Rows near named flat spaces through zero (a row that begins with a name and a colon came from that space):
gerullor: [-158   28  322  104  384  289  -57 -269   -8  113 -323 -109  279  286
  167   41   -2 -129  -64  179  302  -80]
gerullor: [ -85   70  100   -3  162   92  -32  -61   45  107 -141  -55  -10  157
   36  111   22  -58   44  183   94  -38]
gerullor: [ -97  -42   30  148   24 -113   50    2 -119   80 -132  141  -56   49
   47 -135  -12   -1 -159   31  -39  -68]
gerullor: [ -73  -41   52   20   24  -71   89 -177   89  -32  -19   28  -22  -94
   49    4  -73  119 -152   24  115   12]
musurog: [  78  173   40  -47   37  146 -113   51   69  186 -213   65   29   73
   37  -96  -91  -37   70   42 -105   -1]
bibzife: [-113  -75   65  127  292   87  -59 -258 -202  186 -261   -4 -232  363
  -30  146  180   52 -191  227  120 -129]
musurog: [ 110   -8 -119 -158 -118   79 -115   85    6   31  178  -81 -118  -80
 -114  124   69   45  141  -24  -83   46]
musurog: [ -31   28   70  115  110   62  -72 -221 -216  114  -85   48  -31  206
   42  -86   11  -56 -183  121   26 -184]
musurog: [-188  -71  100  209  239   95   71 -277  -57   34 -320 -107 -102  265
  102   74   77   42 -156  241  144  -31]
pabedepen: [111 361 -48 -56 -99 -35  33  81 318 -28 180 -65   8 -79 -69 144 -94  -2
 141 149 -12   6]
bibzife: [ -13 -158   55   55   38   77  -53  -39 -182   49 -180   71   71   95
   47 -162   16    8 -154 -125   -9  -17]
pabedepen: [ -85 -225  158  292   78  165   43   72 -150 -172 -184  -85  410    9
  155 -311  -34 -154  -79 -196   66   10]
musurog: [ 207  185  -24 -124 -329  198   -3  470  291 -145   44  -40  489 -296
   23 -138 -166  -26  260 -325 -187  294]
pabedepen: [ -67   76  186  169  279  380  -35 -349  -40   -4 -206 -185  133  264
   17  186   50  -15 -156  205  223  -80]
pabedepen: [  46  161   51  102   -7  127   61  -15  137 -142  111  -96  239 -136
    0   50  -63  -40   58  -14   54   42]
gerullor: [-111 -182   26   80  160    6   48 -209 -240  -29 -258   62 -149  273
  -19   63  116  -26 -199  -26   29  -48]
pabedepen: [-123 -299   79  125  118   41    3 -171 -242 -102 -131  -80   63  105
  143 -187   32 -158  -48  -92   62  -53]
bibzife: [  56  328  -67  -33  -62  -89   24   56  248  124   76   57 -216  -18
 -152  230  -26  104   -7  214  -33  -27]
bibzife: [ -98  -10   73  -11  139   -2   -3 -170  -24  162 -320   87 -166  266
   23   64   27   68 -192  123   66  -37]
musurog: [-263 -230  213  355  217  -48   83 -262 -224  -75  -62  -94  153  106
  193 -175   34 -197 -185   74  249 -171]
bibzife: [ -39 -128 -110  180 -191 -399  158   31  -92 -141  287  160 -129 -284
  -20 -233  -81   52 -207 -101  -66 -114]
gerullor: [  51   86   12   -4  190  314 -143 -188  -72   83   33 -182 -143  295
 -229  432  216  104 -106  251  162 -113]
bibzife: [-232 -103  204  266  318  151   75 -317 -166  -38 -254 -121  101  292
  126   61   84  -81 -186  201  241 -103]
gerullor: [-110  -48  264   47  301  304  -29 -288  -20  -19 -277 -144  272  270
   96  129   49 -119  -73   17  288    3]
gerullor: [ 154  265  -11 -125  -15  210 -133  111  153  187 -150   24   14   82
  -66   81  -29   46  106   49 -108   67]
gerullor: [   9   17   11  121   47  -19   14 -202 -113    1   17   48  -72  123
  -69   33   37   90 -283   60   78 -132]
pabedepen: [  19   -6  -19   26 -111  -82   54   67   93  -36  -12   50    7  -90
  -24  -46  -42   54  -79 -111  -18   59]
pabedepen: [  40  356    7  -47   14   40  -21 -215  185   74  197  -71 -132   27
  -86  266  -55   49  -27  335   91 -131]
gerullor: [-178 -226   54   79  172  -21    2 -159 -191   41  -69  -53 -123   98
   75   14  103  -40  -32  113   98  -69]
gerullor: [ -15  -81 -128 -124 -142 -191  107   39   65  -88   32   35 -148 -103
   23   15   -5  102   55  -67  -89  134]
bibzife: [  63 -441 -150 -327 -243 -296  -26  317  -75  -76   56  151    3 -312
  121 -373  -45  -48  273 -536 -219  232]
bibzife: [ 242  -64 -352 -251 -257 -143  -78   69 -162  -86  335   66 -403  -82
 -264  126  122   78   99 -185 -288   10]
musurog: [ -27  115  196  -32  183  183  -77   -8   84  160 -331   74  169  166
   71  -63 -117  -83  -37   49   68  -44]
bibzife: [ 186  291 -192 -251 -236 -138  -82  280  170  175  234  150 -243 -137
 -219  188    7   76  170   16 -219   42]
musurog: [-173  -91  165  456   71  161  162 -114  -83 -193  -25 -130  276  -15
   -7   57   68   37 -342   22  227  -28]
musurog: [   4  152   12  -18   54    6  -62 -112    9  133   17    2 -122   92
  -19   91   16  -60   33  153    6  -84]
bibzife: [ -60 -169   41   40  147   40   -6 -111 -117   -5 -209  -16  -29  154
   62  -56   54  -37  -34  -38   40    0]
pabedepen: [ 135  178  -40   53  -24   99  -44  217   53   38  -58   52   55   52
 -118   -9  -16   21    1   -6 -112  -18]
bibzife: [ -51  -44  -33  -53 -165 -278   66   34   26  -39  203   91  -43 -221
   84 -182 -135  -39    4  -34  -44  -48]
musurog: [  60  194   90  106  -15   60  -51  138   57   91  -28   99  196  -58
    8 -170 -133 -102  -23  -19  -47  -83]
pabedepen: [-160  154  161  175  229 -104  -46 -163  -72  355 -201  161 -180  279
   25    5   15  -21 -258  347  131 -260]
musurog: [  23  -57   59  -39    8   27  -32   53  -15  -14   35   31  154  -50
    5  -69  -33   -7  -30 -106   53  -11]
musurog: [ -63  -48  112  113   89   56   75  -53   54  -63 -166   -8  176    9
   82  -76  -54   30 -111  -40  108   38]
pabedepen: [ 120  -93 -140 -301  -68   -8 -122  179  -72   59  -13   58 -118    9
  -24  -40   34  -21  252 -144 -204   90]
gerullor: [ 131  209  -44  -89 -126  134 -106  155  123  107   45  -61   32   48
 -102  151   60   24  100   17  -59   78]
bibzife: [  -6   -9    1   -6  134  -12  -86 -155 -105  152 -134   48 -214  200
    0  -29   22   -8  -72  131   -4 -135]
gerullor: [  -1  -91  121   28  123  277  -14 -190  -36 -120  -51 -142  247   54
    7  119   59   31  -82  -91  187   63]
pabedepen: [  97  -13   24  -10 -117  243  -51  264   -9 -111   19  -42  323 -117
  -64  -17    2 -101  112 -275  -85  130]
bibzife: [ -42 -226  -55  -60  -71  -99  101   23  -26 -190   54  -36   27 -104
   32   -1   44   31   40 -187   10  136]
bibzife: [   2   45  -43   35   32  112   52 -167   66 -139  128 -196  -74   37
  -87  259   66  131  -57  180  114   -9]
pabedepen: [  70  177  -36  -44 -182 -159   77  260  254  -12   43  131  100 -242
   47 -201 -226   53   56  -41 -125   52]
gerullor: [ -85  188  232  214  191  255   -1 -240   34   55  -67  -95  225  169
  -12  186   19   21 -258  225  281 -118]
pabedepen: [  23  -75  -55  -65  -60  -88   22  153   16  -17  -27   64   14  -83
   37 -118  -31   39   72 -104  -87   77]
musurog: [ -16  147    7   48   53 -130   70   96  170   70  -66   67  -19  -27
   33  -15  -43   32   65   99   -2   25]
musurog: [  74  230   46  -30  -19  256  -44  108  186   53 -144  -80  159   88
  -25  107  -40   66   32   96   -8   83]
gerullor: [ 366  448 -171 -135 -316  189 -153  463  256   59  225   17   83 -161
 -283  117  -58   20  212  -95 -283   77]
pabedepen: [ -77  119   91   90   70 -104   33  -29   80  130  -80   85   -4   31
   60  -51  -62   -7  -82  137   68  -74]
pabedepen: [ -95   43   51  152  115  -21  -17 -256 -137  110  101  -14 -177  144
  -94  212  140   14 -214  215  155 -177]
bibzife: [ -96 -174   -6   -2  -47  -19   -8 -104 -220   13   23   25  -87   31
   13   13   76   -7 -112  -29   -9  -25]
musurog: [  41  117  -58 -155   -7   38  -60  -90   73   92   87  -61 -166   35
  -74  260   90   37  124  102    5   50]
[  24  -37   11  -54 -106   10  -32   -9   -7  -28  105   -1   77 -123
   27  -81  -63  -31   -1 -100  -11    5]  pabedepen
[ 149   62 -189 -222 -156   54  -30   79  114  -28  142  -49 -192  -69
 -186  271   79  215   79  -11 -100  136]  musurog
[ -86 -178 -241   41 -268 -622  170  129  -84  -10  195  261 -453 -259
   12 -262  -66  105 -107  -29 -227  -64]  gerullor
[   6  364  195  117  -24  145   73   97  319   20  -51   19  401  -81
   25   36 -173   47 -119   89  135   32]  gerullor
[  43  346  156   45  -37  296 -106  -18  103   85  171 -109  271    8
 -106  266   17 -144   11   92  120  -48]  musurog
[ 151  318 -109  131 -100  -69    3  181   76   85  122  154 -139  -19
 -246   82  -15  109 -151  104 -129 -125]  pabedepen
[ -72 -143   39   83   49  -58   28   60 -103   16  -83   77   67  -44
   92 -190  -26    6  -45  -45  -11  -13]  gerullor
[ -98 -236   87   92   35  -16   75  -41  -96 -157 -123  -10  193  -36
  173 -276  -97  -84  -65 -144   40    3]  bibzife
[  43  164   65 -103   55  -23  -34  106  221  162 -281  118   24   77
   58  -90 -121  -38   84  -13  -39   53]  bibzife
[  90  344   62 -237  -35  166  -74   72  237  102 -192    2  133  157
   51   65 -137 -121  192   70  -80   70]  musurog
[ -18  -88   31   17   98   59  -60  -18 -129   37 -165    5  -12  153
   36  -82   31 -122   30  -40  -32  -39]  pabedepen
[ -40  -32   18  -85  138 -106  -65  -19  -66  248 -317  197 -219  195
   38  -78   14  -32   -5   14  -73  -30]  pabedepen
[  -6   -4  -19    0  -83 -167  -21  166   27   94   33   87  -24 -115
   67 -207  -74  -68   88  -31  -91  -21]  gerullor
[ -74   95   31   68   73    4   80 -104   29    5  -60   16  -51   75
   -9  117   -6   85 -125  181   58  -41]  gerullor
[  -3  -89 -126  -93    8 -247    8   86  -32   63   16  114 -284  -32
  -15  -65   12   18  102   15 -117  -27]  musurog
[ -63  160  142  124  142  101   28 -123   73  105 -271   47   53  215
   20   40  -51   61 -234  178  114  -73]  bibzife
[ -13  227  100    8  190  129   -6 -258   86   93 -163  -22  -39  278
  -27  209   -1   76 -161  265  152  -94]  gerullor
[ 157   61 -292  -30 -325 -140   69  220   32 -149  391   13 -214 -262
 -251  170   80  183   29  -82 -209   83]  musurog

Rows near named flat spaces through zero (a row that begins with a name and a colon came from that space):
dabidosi: [ -23  -50    7   22   22  -96   55   26   74  -16  -14 -105  -10  -54
  -98   76   70  -25   89   32   66   71]
bipuzit: [ -52 -101  108   39    2  -55   53   81    2   17 -209   93  -45 -134
 -129 -111 -177  -48  126   49  -71   36]
fufogis: [  83  -67  263   89  -28 -115   20  119  209  176 -414  119   22  -20
 -273  151 -255 -196  265  117  245 -179]
satizlem: [ -64  -86   82   25 -123   34  -43   66  -16   16  -89  150   -8  -83
 -117  -97 -260  -43   22   38  -28  -77]
dabidosi: [ -98 -131  233  -19   52  -19  136   94  135   80 -218  -73   63 -131
 -184  -37   38    1  185   34   11   36]
bipuzit: [-119 -125   14   -7  -65  134  242   84   94   46 -294    2   84  -12
   -9 -278  -91   64   89  109  -88   57]
rutufsef: [ -81  113  233  -96   -9   65  -13   -4   41  114   73   56  -96  -54
 -159   34   69  123  -88  -34  -33  169]
bipuzit: [ 117 -158 -167  -38   57 -177 -146  -25 -390   -2  159  -61   66   55
  271  -44  103  -56 -171  107  -45  112]
satizlem: [  93   59   86  104    5   43   95   10   19    9 -162 -149    2  -48
  -62  -18   40  -86  139  -36   29  122]
satizlem: [-107 -188   66 -106   98 -121    5   42   52   37   48  -70   61  -89
  -78   87  172   24   42   45   39   -2]
bipuzit: [ -58   16   83  149  152 -128   46  111  171  -70 -165   79 -118   15
   30   59 -190   10  100  -14   43 -204]
nolpena: [  42 -111  173  -29   38  -48   55   28   35   21  -66 -146  154  -51
 -194   69   55   -5  234  -10   44  -78]
dabidosi: [ -92 -221  118  -43  133 -205   70  170  156   47 -151   18   35  -65
 -184   83   40  -46  210  105   77  -98]
rutufsef: [ -57   86  150   45 -112   98   30  126  140   55 -272  281 -205  -22
 -112  -98 -359   -8   19    2  -77 -101]
satizlem: [-106   76   54 -190   61   -6  -42  -19  164  -15  231  111 -192   -1
 -109   45   88   42 -106 -166  -73  -89]
satizlem: [-112  -22   97   39   54    9   81   51  111  -20 -157  113 -102  -99
  -89  -36 -126   17   86    1  -56    7]
satizlem: [ 142  -45  134  -38  -81  -54 -147   26 -180  214  -60  -31  -55 -169
 -182  -55   41 -134  -39    0   28  218]
rutufsef: [  36  314 -431   33 -149  448  142 -263    6 -355  305 -213   50  212
  412 -313   24  171 -173 -347 -279 -169]
bipuzit: [ -84 -128   72 -257   53   17  126   27  171   90  120 -187   98   72
 -116  148  392  113   33   36   69   32]
rutufsef: [ 119  -10 -121  117   93  -56  -10  -72 -155  -91  111 -186  126  103
  180   82  105  -16    8   30   96   37]
bipuzit: [  12  211 -132   13  -47  175   29  -54  124  -82  132  -42 -108   55
   17   -3   66   87  -61 -161  -44  -22]
dabidosi: [ 113 -110   41   48   85  -87  -40  -31 -305   58   70 -312  158 -139
    8  -10  293    1   31   44   16  338]
bipuzit: [  84   -5  -29  100   33  -55   16  -84 -184   -5    5 -225  128   18
  212 -117   70  -20  -68   15   22  135]
nolpena: [ -39   41  122  122  -96   45  133   46  297   95 -493  246 -235 -185
 -307  -45 -366 -190  208   34   63   48]
rutufsef: [  65  -56  -22   13  -58   29   38  -83 -134   80  -77 -119  130  -16
   54  -27   91  -57  -14  115   63  226]
nolpena: [ -62   12  317  109 -146 -128   19  188  214  102 -484  332 -213  -25
 -124  -57 -596 -181   79  100   40 -231]
rutufsef: [-133 -158  113   76  142 -229   15  188  211    6 -250  190  -65  -79
 -103   46 -224  -55  167   78   67 -259]
nolpena: [  66  125 -122  103 -103  151  -33  -58  -95  -54   -8    8 -103  -25
  130 -216 -145  -41 -123 -125 -106   33]
rutufsef: [  75  -33    3   -4   97 -184 -139  -31  -29  134   97  -18   69  103
   38  385  193  -32  -73  178  310   54]
satizlem: [ -60 -117   13   20   27  -68  -28  114  -96   19  -83   72  -93 -111
   17 -118  -77    9  -34   50 -102   68]
rutufsef: [ 180  297 -152    7 -203  462   51 -211 -146  -25  247 -333  148  139
  140 -131  261  176 -157 -189  -64  205]
dabidosi: [  84  123  -20   61  -81   78   10  -95   67  -13   53 -136  135  158
   75  142   14   38   -8   -4  161 -107]
dabidosi: [ -93  -28  210  -85   77  -23  -87  134   67  121  -76  242 -174 -177
 -238   36    9  -57   29  -29  -54   42]
rutufsef: [  51 -108   22 -113   -7   12   11  -63  -86   80  152 -256  335  103
   22  108  318   67   14   91  134   41]
satizlem: [  87  -39  348  127  -30 -119  138   88   86  227 -432 -204   87  -90
 -189   27  -21 -120  210  144  205  199]
nolpena: [ 268  326    7   90 -432  416  -63  -93  -38  207 -275  130  -52  -25
 -178 -202 -275 -155  -33  -88    6  127]
fufogis: [ -89   72  261 -117  -73  182    3  177  281  163 -199  285 -227 -163
 -429  -36  -87  -46  114 -118  -71  -58]
fufogis: [-125 -132 -349 -182   83   67  128 -139 -124 -275  482 -296  233  228
  388   24  404  259 -149   15 -135  -11]
satizlem: [-188  -37  -92 -130   -5   53   38  -27  308  -22   60  132   15  -47
 -122   25   71  -51   24  -58   43 -168]
nolpena: [-105   25  120   16   47  -58   85   15  312  -37 -116   91 -132  -78
 -216  125 -113  -71  161  -54   72 -116]
fufogis: [ -22  -68  -63  -99  -41   86  -68  115   46   90   23   70    2  -66
 -132    2  154  -23    5   -6   -2  -19]
nolpena: [-118 -102   34 -131  180 -222 -121 -136  -80  -39  453 -176   77  -90
  -13  211  356   61 -125  -30   85  136]
nolpena: [ 145   90  -57  -57 -136  343  -63  -66   -1    5  124  -99  205  121
   -9   57  119   48   28 -146   34 -231]
nolpena: [ -16  -96   96  -59   92 -140   18    7   69  130    0 -123   86  -73
 -149   75  227  -51   62   52  149  124]
satizlem: [ -61  105  -17   31   25   26    9   -2  121 -106    6  145 -151  -25
  -20  -69 -156  -26   10 -132  -95 -130]
rutufsef: [ -34  -59  -68  -79   30 -116  -79  -68   -8   14  190  -61   71  145
  205  235  141   47 -179  104  156  -69]
dabidosi: [-204 -203  108 -279  155  -61  109  150   67   14  104  -39  -18  -33
  -36 -105  296  117  -10  -22 -196    7]
bipuzit: [ 124   43 -175   15   45 -137  -93  -91 -126  -50  150  -26  -28  144
  227   98   55 -113 -135   23   77    0]
fufogis: [ -10  -44  -75  -86   71  -54 -143   12  -77  -67  177  188  -53   34
   32  105   -5  -27  -50  -20  -54 -144]
fufogis: [ -22  260  -90    5   77  235   10  -57  148  -78  148   57 -146  -49
 -112   78  176  134   20 -212  -86   53]
dabidosi: [  41   65  -37 -133  -98  184   40 -200    6  -23  184 -125   94   49
  -15  -35  136  -30  -50 -126  -12   32]
bipuzit: [-170  159  -26 -196  -23  239  -42   61  264 -180  239  357 -310  -90
 -278 -151 -113   10   17 -379 -321 -307]
rutufsef: [  46  -30  136   42   -5   28   60   99  140  105 -353   63   68  -29
 -131   86  -98   -2  230   71   56 -142]
satizlem: [  11 -279  169   22  208 -228   56  154  -87   89 -101 -213  215  -25
  -61   98  193   62  193  178  121   46]
dabidosi: [-110  -66  103 -196   40  -22    6   51  141   74   91  167  -57   97
 -151  209   45  124  -16   92   54  -77]
rutufsef: [ -59 -265   53  -93   60 -175    4  108  -43   55   -9  -89  189   26
   44  -12   95    9   32  131   43 -109]
bipuzit: [-40  -7 128 -58 -48  42 -26 -46  47  27 111 -95  94  -5 -51  17  41  25
 -37 -67  52 -78]
nolpena: [  35   20   18  -11  -95   92  -56   20  -49   74 -115  157  -91 -160
 -167 -183 -117 -122   25  -64 -105   84]
rutufsef: [  87    7 -166    2  -46   -5  -22 -116  -85  -46  135 -101   65  160
  200   59   33  -26 -119   34   87  -23]
bipuzit: [ -74   30 -155   91   81 -102  -29   49   18 -197  134  127  -60  117
  148   91 -121   52  -24   32  -17 -169]
nolpena: [ 122   57 -114  -34   35  -66 -107 -167  -95   93  164  -72   57   94
  105  185  192  -16 -149   56  180  124]
rutufsef: [ -47   74  -80  -73  101   71  -10 -127  -20 -101  390 -153   91   78
   71   68  283  153 -104 -116    0   30]
bipuzit: [  21   99  153  156 -121    2   46    7  182   32 -349  202  -99   13
  -85   -4 -453 -153  103   36  101 -157]
bipuzit: [ 115   85   20 -105  -82  155   50  -23  112  175  -25 -164  173   77
 -140  140  330   22   76   21  150   86]
fufogis: [ -52  -51  -90 -122  -45  152   53   29  -48  -12  129 -117  124   10
   25 -114  231  136  -32  -22 -123   54]
bipuzit: [ 100  149   40   40  -19  155   93  -44   98   88 -101 -167  134  -12
 -104  -34  206  -27  122  -74   73  113]
bipuzit: [-147   33   47  -30  -73  102   70    1  105  -79   -4  221  -85  164
   58  164 -239  167  -59  127  -14 -113]
nolpena: [  73   66 -108   57  -38   97   69 -110   31  -78   41 -192   82   75
  103   17   72  -25   16  -64   61  -16]
fufogis: [  25   96  -67  -33   18   16  -96 -117 -128  -65  252  -44  -77  -17
   97  -19   89   11 -164 -127  -77   86]
fufogis: [ -72 -261   77  -59   77 -251  -82   62  -31    8   -6  135    5   -8
  -25  136 -141  -83   24  146   84 -157]
dabidosi: [-108 -182  199 -186   -5  -55   31  162  217  187 -103   10   -6 -163
 -375  104  201  -69  148   53   84   41]
rutufsef: [ -79   54   88 -187  -80  196  -21  143  -37   72  -51  266 -244 -141
 -163 -258  -37   78  -65 -117 -360   92]
dabidosi: [118 -46 -42  58  44 -92  -7 -56 -47  99 -75 -96 166  58  27  78  61 -23
  50 116 184  36]
fufogis: [   0   95 -243  203  106 -127  108 -174   19 -234   47 -103   14  188
  381   64 -119   34  -59   47   81  -53]
fufogis: [  90  184  -75  -42 -189  175  -33 -168    8   31  145 -125  -35   28
   10    9   92  -35 -153 -113   42  120]
bipuzit: [  -9 -279   13 -157  273 -308  -77   46 -107   37  294 -305  140  -62
    7  104  497  -32   -5  -10   87   52]
fufogis: [ 138  397 -326   -8 -257  289  -10 -353  -48 -168  256  -13 -150  180
  273 -129 -115  -20 -297 -231 -126   41]
dabidosi: [ -75   32  103  178   68 -143  -22  236  231  -19 -318  364 -169    5
 -102   90 -412  -35  167   78   50 -316]
rutufsef: [ 118   73   73   61  -71  -93  -19  -72  -75  154 -143 -110  -22 -124
  -81    2   56 -129   -5   56   93  320]
dabidosi: [  84   23 -133  -28   56    7   17 -260 -131  -42  288 -385  156  -10
  115   53  367   39  -85  -80   74  243]
nolpena: [ -77   27   22    0  -61  -46 -100   61   50  -10   45  285  -44   85
  -34   52 -254    8  -64   69   34 -192]
fufogis: [ 223   73   39  302    9 -228  -21 -133 -263   75  -72 -390  196   19
  201   10   37  -92  -44  133  260  324]
nolpena: [-239 -152   80 -202  245 -196    1  171  131  -42  115  190 -158  -58
  -78   78  138  105   12   -1 -147 -105]
nolpena: [ -35 -150  104   26   84 -151    4   50  -93   33   31 -205  151   13
  114   31  119   62  -28  101   83   34]
nolpena: [ 172  420  -64  191 -335  347  -71 -122   24    5 -118  132 -176   33
   13 -131 -358  -82 -126 -171  -21    3]
fufogis: [ -31  127  -44  105  -30  110   45   10   72  -61  -44   28 -129  -14
   50 -156 -127   18  -53 -106  -67   -8]
dabidosi: [-121    4  106  -87  -20  -59   22   52    9  -11  -23  234 -186   51
   25    2 -171   16 -102   86 -106   34]
dabidosi: [-111 -112  113 -104  -18   34  128  151   51   -1  -43  -61    1    9
  -48  -81   67   96   45   38 -114   13]
satizlem: [-131 -168   19  -47  207 -105  100   75   73  -90  111 -162   82   88
  123   78  170  180   26   27   10 -139]
rutufsef: [ -12  228    2    6   -4   72  -91   -2  140   -3   80  197 -244   62
  -17  154  -84   71 -122  -96   11  -92]
satizlem: [  13   47 -230   57   38   56   27 -140  -32 -165  145 -124  119  129
  294   16   62   64  -71  -45    3 -111]
satizlem: [ 116  141  -38   65 -131   67  -60 -102   27   90 -106    2  -39  -94
  -63  -59  -43 -188  -23  -78   72   91]
dabidosi: [ -55  167  117   -5   -9  120   99   -1  174   47  -63   -6 -168 -112
 -190  -33   78   22   30 -108  -41  198]
dabidosi: [ -29 -289  211   48  100 -277  -32  156 -208   85 -221   48  111  -64
   28   36 -124  -37   96  267   30   42]
satizlem: [  65   15   68  -53 -183  110   -5  -73  -55  156 -140  -27  -29 -134
 -111  -84   13 -133  -39   11   -2  244]
fufogis: [  29   98 -139  144    7  103   66  -75  -34 -178   97 -155  141  171
  238   53  -14  156    2   -8   19 -104]
nolpena: [-101 -242   46 -151  170 -169   18   87  -35   12   75  -82   31 -137
  -57 -132  228  -56   41  -35 -101   38]
satizlem: [  -4  178  -68   20 -103  159  -19 -101   75 -146   93  116 -124   45
   10   50 -187   34  -31 -133  -80 -141]
bipuzit: [-202 -166  -14  -79  104  -63   65   77   56  -67   56   83   -3   -4
   10   46   33  132    8  102  -56  -29]
fufogis: [ -82   -9  288  119   37 -108  -53  144   87  158 -241  110 -150 -217
 -226  106 -123   -4   60   80   98  131]
fufogis: [  12  161  116  209   77  -45 -130   80   88   31 -202  325 -239 -128
 -161  147 -300  -37   82  -16   58  -53]
satizlem: [  46   42   60    6  -57   80   98  -36  117    9 -140  -69   17   10
  -59  -27  -53  -44  103  -56   15  -59]
[ -32  177   74    5 -150  106  -79  124  181   -9 -134  412 -224  104
  -43  -41 -434  -39  -49  -73  -83 -360]  nolpena
[-146  -83 -135 -197   44  -25 -110   62  -45 -114  234  323 -137   53
   89  -95  -81   23 -159  -51 -225 -215]  nolpena
[ -61 -189  188  -39  107 -260   49  138   41   69 -217   44  -85 -155
 -135 -133  -82 -150  125   34  -55   12]  nolpena
[  20  155 -170  135   -9   39   67  -75  116 -108  -35   67  -10  154
  123   80 -127    8   13   34   88  -81]  fufogis
[  61   25 -113  103   82 -118   53 -146 -159  -92   64 -214  -13  -77
  106  -15  113  -19   -3    4  -18  303]  nolpena
[  34  133  -32  118  -38   85   42   66  172   23 -234  123  -42   17
  -40  -42 -144  -46   98  -23   33 -119]  fufogis
[  -1 -152   75  -97   76 -248  -95   58 -183   61  105  -14  -63  -80
  -34    5   99  -67  -70   72  -32  164]  rutufsef
[ -42 -128  222    8  102 -165  118   24  185  128 -263  -12   67  -86
 -227  109   -2 -108  223  123  183   48]  dabidosi
[  33  119   85  -70 -114   50 -101   20   39  100  -59  218 -281 -137
 -192 -183 -188 -133  -86 -166 -126   17]  satizlem
[ -45  209 -267  -20 -115  309  181 -139  196 -241   80   19  -38  238
  220  -25  -89  147  -42 -121 -128 -214]  fufogis
[   8   51  102  -29 -147  161   44   84  157   38 -205  249    1  132
 -117   25 -287   -2  107   44    3 -264]  rutufsef
[  -7  -78  218  -91  -47 -101   44  -27  -42  129 -116   -6   21  -56
 -142   55  -26  -12   46  133   24  180]  fufogis
[ -51 -154 -249 -312  173  -19 -213  -44 -351 -139  765 -176   63  -10
  152  -38  585  156 -276 -182 -237   80]  bipuzit
[ -70 -193   88   34  136 -134   79  164   81  -31 -178   26   36  -91
 -120  -79  -67  -57  226   25  -30 -133]  nolpena
[ -35  -38  -30   -8 -113   19   28    0   98   -8   -3  -35   95   59
    6  -50  -83  -28   -6   13   67 -149]  rutufsef
[ 108   -2  -77  -37  123    9  -14  -97 -190  -71  332 -344  252  178
  211  118  373  159  -55  -31   49   19]  rutufsef
[  78  -72  -50  -56  -31   34   70   41  119   75  -92 -136  149   26
 -105   -5  168  -93  148   -3   98  -76]  satizlem
[  86  101   56   92 -103  111   15   23   11   54 -171   92  -30    4
 -121  -13 -168  -40   84   24   31   37]  satizlem
[ 117  177 -280   22  -81  111   32 -227 -116 -192  301 -217  134  313
  404  -32   52   85 -198  -79  -10  -93]  dabidosi
[-140   83 -269 -143  147   32  -80  -76  -17 -285  530  131 -112  192
  258   77  102  225 -226 -153 -193 -233]  satizlem
[   7   14  151  -66 -171   -5  -81   -3  -14  176 -180  266  -72  -24
 -131  112 -208  -76  -45  167   56   78]  nolpena
[ -38   66  -89 -234  -38  222   45  -79   78  -88  301  -42   15  113
   -3  -76  201   81  -77 -200 -147 -120]  dabidosi
[  21   38   -8  108   73  -42  -39   31   52   71 -159   88  -75 -161
 -129  -30  -43  -41   84  -25   31   61]  dabidosi
[-120 -100   43  -69  131 -157  -22  114  -31   17   38   63 -132 -104
   -9  -39   99   24  -58   27 -100  111]  satizlem
[ -15 -141  -63   17   35 -112   28  -27   20    1  -20 -123   69  -60
    6  -31   36  -55   35   28   78   -1]  rutufsef
[ -50   42  -51  -42  -70   84    2   51  128  -51  -20  141  -94    0
  -30 -182 -161  -36  -12 -135 -121 -222]  bipuzit
[ -70 -234  -20 -136  195 -237   33  -45  -34    8  128 -188   92  -84
   15   29  298  -12   17   34   22   98]  fufogis
[ 110  -36  -79   18   82  -32   -5  -67 -177    6  162 -399  258   56
  200   45  382   94  -35    5   69  114]  rutufsef
